Here is a tiny trained network, its code and every weight. The questions are about switching its units off for an input and a class, where a switched-off unit gives its printed mean instead of its output.

import numpy as np


def w(rows, s, z=0):
    codes = np.array(rows[::2]) - 128.0
    scale = np.full(codes.shape[1], s)
    scale[-1] = z or s
    return codes * scale


def norm(h):
    return h / np.sqrt((h * h).mean(-1, keepdims=True) + 1e-5)


def f(y):
    return y / 2 * (1 + np.tanh(0.7978845608 * (y + 0.044715 * y**3)))


def log_softmax(a):
    a = a - a.max(-1, keepdims=True)
    return a - np.log(np.exp(a).sum(-1, keepdims=True))


def net(x, mask):
    res = np.array(x, float).reshape(1, 8) / 4 @ E
    u = 0
    for l in range(4):
        y = f(norm(res) @ A[l][:, :-1].T + A[l][:, -1])
        res = res + np.where(mask[u : u + 3], y, B[l][:, -1]) @ B[l][:, :-1]
        u += 3
    return log_softmax(norm(res)[-1] @ U[:, :-1].T + U[:, -1])


A, B = {}, {}
E = w([
[161,126,159,118,114],'x0',
[115,130,130,120,132],'x1',
[109,172,157,167,198],'x2',
[132,161,186,158,188],'x3',
[122,131,107,130,135],'x4',
[162,1,69,160,198],'x5',
[131,126,133,126,129],'x6',
[124,131,120,131,128],'x7',
],0.0093)
A[0] = w([
[145,189,111,2,33,41],'L0N1',
[197,6,73,147,102,53],'L0N2',
[3,136,116,182,110,251],'L0N3',
],0.0066,0.0019)
B[0] = w([
[100,122,70,147,18,252],'L0N1',
[40,175,241,3,160,254],'L0N2',
[212,192,100,39,114,211],'L0N3',
],0.0081,0.0036)
A[1] = w([
[123,169,140,134,3,236],'L1N1',
[119,43,134,134,59,5],'L1N2',
[164,181,142,102,97,186],'L1N3',
],0.011,0.0017)
B[1] = w([
[143,53,89,184,248,254],'L1N1',
[129,164,138,235,89,148],'L1N2',
[135,202,95,92,180,186],'L1N3',
],0.011,0.0086)
A[2] = w([
[118,130,192,1,183,28],'L2N1',
[111,3,96,70,59,127],'L2N2',
[108,116,40,119,168,251],'L2N3',
],0.0074,0.003)
B[2] = w([
[53,105,64,254,131,184],'L2N1',
[22,211,171,90,67,179],'L2N2',
[196,80,145,106,54,253],'L2N3',
],0.012,0.0065)
A[3] = w([
[27,72,236,255,136,6],'L3N1',
[161,137,188,168,156,96],'L3N2',
[231,74,229,152,80,153],'L3N3',
],0.0078,0.0023)
B[3] = w([
[183,127,35,110,66,252],'L3N1',
[144,253,76,14,58,157],'L3N2',
[137,59,31,87,113,156],'L3N3',
],0.0078,0.0036)
U = w([
[136,43,86,169,105,62],'0',
[223,128,114,177,234,80],'1',
[65,192,246,116,125,254],'2',
],0.012,0.0028)

Each question gives the input, the list of numbers given to net, and the class t.
The units are the neurons (one row each of A and B). Each row of codes is followed by its name. A weight is (code - 128) times the scale printed after its matrix; where a second scale follows, it is the last column's (A, B and U).
mask holds one flag per neuron, layer by layer. A switched-off neuron (its flag False) gives its mean, the last column of its row in B, instead of its output. The means were averaged over made-up inputs and are rounded, as every weight is.
A unit's drop is (log p(t) with every unit on - log p(t) with that unit switched off) / (log p(t) with every unit on - log p(t) with every unit switched off).
The circuit of an input: a set's keep is (log p(t) with only the set's units on - log p(t) with every unit switched off) / (log p(t) with every unit on - log p(t) with every unit switched off). Starting from all 12 units, units are removed one at a time, each time the one whose removal leaves the highest keep (on an exact tie, the one counted first), for as long as the keep stays at least 0.8.
units of the circuit, in order: the units of the circuit, biggest drop first
top k neurons: the k neurons with the biggest drops, biggest first
top k neurons in layer l: the k neurons of layer l with the biggest drops, biggest first
drop of u: that unit's drop, to one decimal
input [5,-5,7,-2,-8,1,0,4], class 0: top neuron in layer 0 => (L0N3)
input [3,-3,0,-2,3,-6,-2,6], class 0: top 3 neurons => (L0N1; L2N3; L0N2)
input [6,5,-4,8,4,5,4,-1], class 0: units of the circuit, in order => (L1N1; L2N1)
input [1,-7,6,3,-7,-1,8,1], class 2: top 2 neurons => (L1N1; L2N3)
input [0,-8,6,6,-8,0,-6,3], class 2: top 2 neurons => (L1N1; L2N3)
input [5,1,-3,-3,5,5,7,-8], class 2: units of the circuit, in order => (L2N2; L1N1)
input [-2,-7,-8,7,1,-2,-6,1], class 1: top 3 neurons => (L1N1; L2N2; L2N1)
input [-4,0,2,8,-2,0,3,-3], class 2: top 4 neurons => (L1N1; L2N3; L3N2; L2N1)
input [1,5,-1,6,-8,1,-2,-1], class 0: top 3 neurons => (L3N1; L1N1; L1N3)
input [6,-3,0,-6,-5,8,4,-7], class 2: top 3 neurons => (L2N2; L0N2; L1N1)
input [-4,5,-3,-1,-1,2,-6,0], class 2: top 2 neurons => (L1N1; L2N2)
input [-2,8,1,-4,-5,-1,0,-2], class 1: top 2 neurons => (L1N1; L0N3)
input [8,4,-8,4,7,-7,-3,2], class 1: top 2 neurons => (L1N1; L1N3)
input [-5,6,2,6,4,0,-8,7], class 2: units of the circuit, in order => (L1N1)
input [-7,-4,6,0,3,-5,-1,-5], class 1: top 2 neurons in layer 0 => (L0N3; L0N2)
input [-8,-8,0,4,2,-4,-3,3], class 1: top 2 neurons in layer 0 => (L0N2; L0N3)
input [5,5,-7,4,-7,-4,1,4], class 1: drop of L1N3 => 0.1
input [8,-2,4,0,-4,7,-7,6], class 0: drop of L2N1 => 0.2
input [-3,-3,-2,-8,5,8,-8,-8], class 2: drop of L2N2 => 0.5
input [0,7,3,-5,3,-4,2,-4], class 1: units of the circuit, in order => (L1N1)
